Below are the code and all the weights of a small trained network. Each question names an input and a target symbol and asks about switching units off, where a switched-off unit gives its printed mean instead of its output.

import numpy as np


def w(rows, s, z=0):
    codes = np.array(rows[::2]) - 128.0
    scale = np.full(codes.shape[1], s)
    scale[-1] = z or s
    return codes * scale


def norm(h):
    return h / np.sqrt((h * h).mean(-1, keepdims=True) + 1e-5)


def f(y):
    return np.maximum(y, 0)


def softmax(a):
    e = np.exp(a - a.max(-1, keepdims=True))
    return e / e.sum(-1, keepdims=True)


def log_softmax(a):
    a = a - a.max(-1, keepdims=True)
    return a - np.log(np.exp(a).sum(-1, keepdims=True))


def net(x, mask):
    ids = ['ΔΛΞΩαβζηθπτφ'.index(c) for c in x.split()]
    T = len(ids)
    res = E[ids] + P[:T]
    r = norm(res)
    for j in range(2):
        rows = slice(2 * j, 2 * j + 2)
        q, k, v = (r @ M[0][rows].T for M in (Q, K, V))
        z = softmax(np.where(np.tri(T) > 0, q @ k.T / 2**0.5, -1e9)) @ v
        o = O[0][rows]
        res = res + np.where(mask[j], z, o[:, -1]) @ o[:, :-1]
    y = f(norm(res) @ A[0][:, :-1].T + A[0][:, -1])
    res = res + np.where(mask[2:6], y, B[0][:, -1]) @ B[0][:, :-1]
    return log_softmax(norm(res)[-1] @ U[:, :-1].T + U[:, -1])


Q, K, V, O, A, B = {}, {}, {}, {}, {}, {}
E = w([
[118,165,96,127,96,165,147],'Δ',
[122,134,127,124,147,143,97],'Λ',
[130,146,135,153,151,113,110],'Ξ',
[88,160,125,106,115,93,120],'Ω',
[200,53,3,135,69,96,107],'α',
[99,135,91,95,109,92,116],'β',
[157,113,166,32,68,128,138],'ζ',
[123,117,138,147,155,134,113],'η',
[133,173,123,222,61,220,45],'θ',
[102,166,100,76,121,84,133],'π',
[204,209,94,71,157,91,188],'τ',
[91,142,114,120,101,103,133],'φ',
],0.0024)
P = w([
[118,148,136,38,95,141,254],'0',
[178,133,174,46,98,165,231],'1',
[165,130,175,52,114,152,213],'2',
[153,118,164,66,121,148,191],'3',
[132,120,156,86,113,144,171],'4',
[115,119,171,105,112,151,157],'5',
[100,114,170,119,104,157,142],'6',
[107,109,164,125,105,140,152],'7',
],0.00053)
Q[0] = w([
[255,110,138,174,161,214,158],'head 1',
[12,148,111,81,97,55,108],'head 1',
[134,193,145,78,163,135,145],'head 2',
[26,146,114,157,86,125,136],'head 2',
],0.0054)
K[0] = w([
[158,114,68,62,77,86,253],'head 1',
[108,135,189,182,176,158,21],'head 1',
[53,112,53,10,50,2,164],'head 2',
[116,121,193,166,133,102,26],'head 2',
],0.0044)
V[0] = w([
[152,151,181,208,119,56,178],'head 1',
[93,43,164,181,178,196,146],'head 1',
[76,79,90,68,56,70,122],'head 2',
[102,108,127,81,149,161,1],'head 2',
],0.0023)
O[0] = w([
[165,82,212,2,56,188,97,88],'head 1',
[80,78,115,101,187,204,210,1],'head 1',
[144,31,163,141,137,130,146,239],'head 2',
[247,128,173,15,186,93,93,78],'head 2',
],0.0022,0.0015)
A[0] = w([
[104,91,125,88,174,235,205,2],'neuron 1',
[56,85,97,4,110,84,157,93],'neuron 2',
[107,137,62,79,9,153,187,10],'neuron 3',
[138,170,188,138,111,70,122,234],'neuron 4',
],0.0023,0.00033)
B[0] = w([
[57,95,42,43,113,80,3,152],'neuron 1',
[192,154,120,201,122,226,174,236],'neuron 2',
[152,79,191,114,227,91,77,255],'neuron 3',
[105,120,104,64,173,192,129,210],'neuron 4',
],0.0024,0.0019)
U = w([
[141,224,106,202,12,224,47,129],'Δ',
[29,193,29,227,144,89,218,191],'Λ',
[230,46,241,23,93,219,128,176],'Ξ',
[28,225,214,13,64,85,78,110],'Ω',
[123,155,122,101,151,124,110,17],'α',
[238,24,19,167,86,18,71,145],'β',
[140,129,136,149,169,104,109,23],'ζ',
[24,61,40,30,163,194,137,171],'η',
[154,101,138,198,216,228,205,158],'θ',
[230,254,84,41,183,11,173,133],'π',
[154,143,144,160,137,87,86,5],'τ',
[33,13,230,189,77,51,118,172],'φ',
],0.0066,0.0029)

Each question gives the input, a string of symbols that net reads in full, and the target symbol t.
The units are the heads (2 rows each of Q, K, V and O) and the neurons (one row each of A and B). Each row of codes is followed by its name. A weight is (code - 128) times the scale printed after its matrix; where a second scale follows, it is the last column's (O, A, B and U).
mask holds one flag per unit, heads first, then neurons. A switched-off unit (its flag False) gives its mean, the last column of its rows in O or B, instead of its output. The means were averaged over made-up inputs and are rounded, as every weight is.
A unit's drop is (log p(t) with every unit on - log p(t) with that unit switched off) / (log p(t) with every unit on - log p(t) with every unit switched off).
The circuit of an input: a set's keep is (log p(t) with only the set's units on - log p(t) with every unit switched off) / (log p(t) with every unit on - log p(t) with every unit switched off). Starting from all 6 units, units are removed one at a time, each time the one whose removal leaves the highest keep (on an exact tie, the one counted first), for as long as the keep stays at least 0.8.
circuit, biggest first: the units of the circuit, biggest drop first
top k neurons: the k neurons with the biggest drops, biggest first
which heads matter: for each layer, one digit per head in row order, 1 if its drop is at least 0.15 and else 0, layers parted by /
input α π Ω Ξ β, target Ξ: which heads matter => 10
input θ Ξ Ξ α Ω, target Ξ: circuit, biggest first => head 1; neuron 2
input Δ α Δ, target Λ: top 2 neurons => neuron 2; neuron 4
input φ τ φ α Ξ, target φ: which heads matter => 11
input α η φ α Δ φ, target η: top neuron => neuron 1
input Ξ Ξ π Ξ, target Ω: top 3 neurons => neuron 2; neuron 3; neuron 4
input Ξ τ π, target Ξ: circuit, biggest first => head 1; neuron 2
input α φ η τ τ Ξ, target Δ: top 2 neurons => neuron 3; neuron 1
input τ τ τ α Λ, target Δ: which heads matter => 01
input θ η θ Λ, target η: circuit, biggest first => head 1; neuron 1
input π φ π Ξ β, target Ξ: which heads matter => 10
input τ φ Λ, target Δ: circuit, biggest first => neuron 3; head 1
input Δ ζ φ, target φ: which heads matter => 11
input τ α β, target β: circuit, biggest first => head 1; head 2; neuron 2
input Ω θ Ω Ξ Δ, target Ξ: top 2 neurons => neuron 3; neuron 1
input φ Ω Ξ, target φ: which heads matter => 01
input β β π Ξ α π φ, target Ξ: which heads matter => 10
input Δ Λ φ Ω, target Λ: top neuron => neuron 3
input Ξ τ φ η, target Δ: which heads matter => 11
input π α Δ φ Ξ Ω, target Ξ: circuit, biggest first => head 1
input Ξ τ τ τ θ Δ φ π, target θ: which heads matter => 10
input η ζ Δ, target η: top 3 neurons => neuron 1; neuron 3; neuron 2
input Ξ Ξ φ Δ, target Ω: top 3 neurons => neuron 2; neuron 3; neuron 4
input α Δ π θ π α π π, target θ: which heads matter => 00
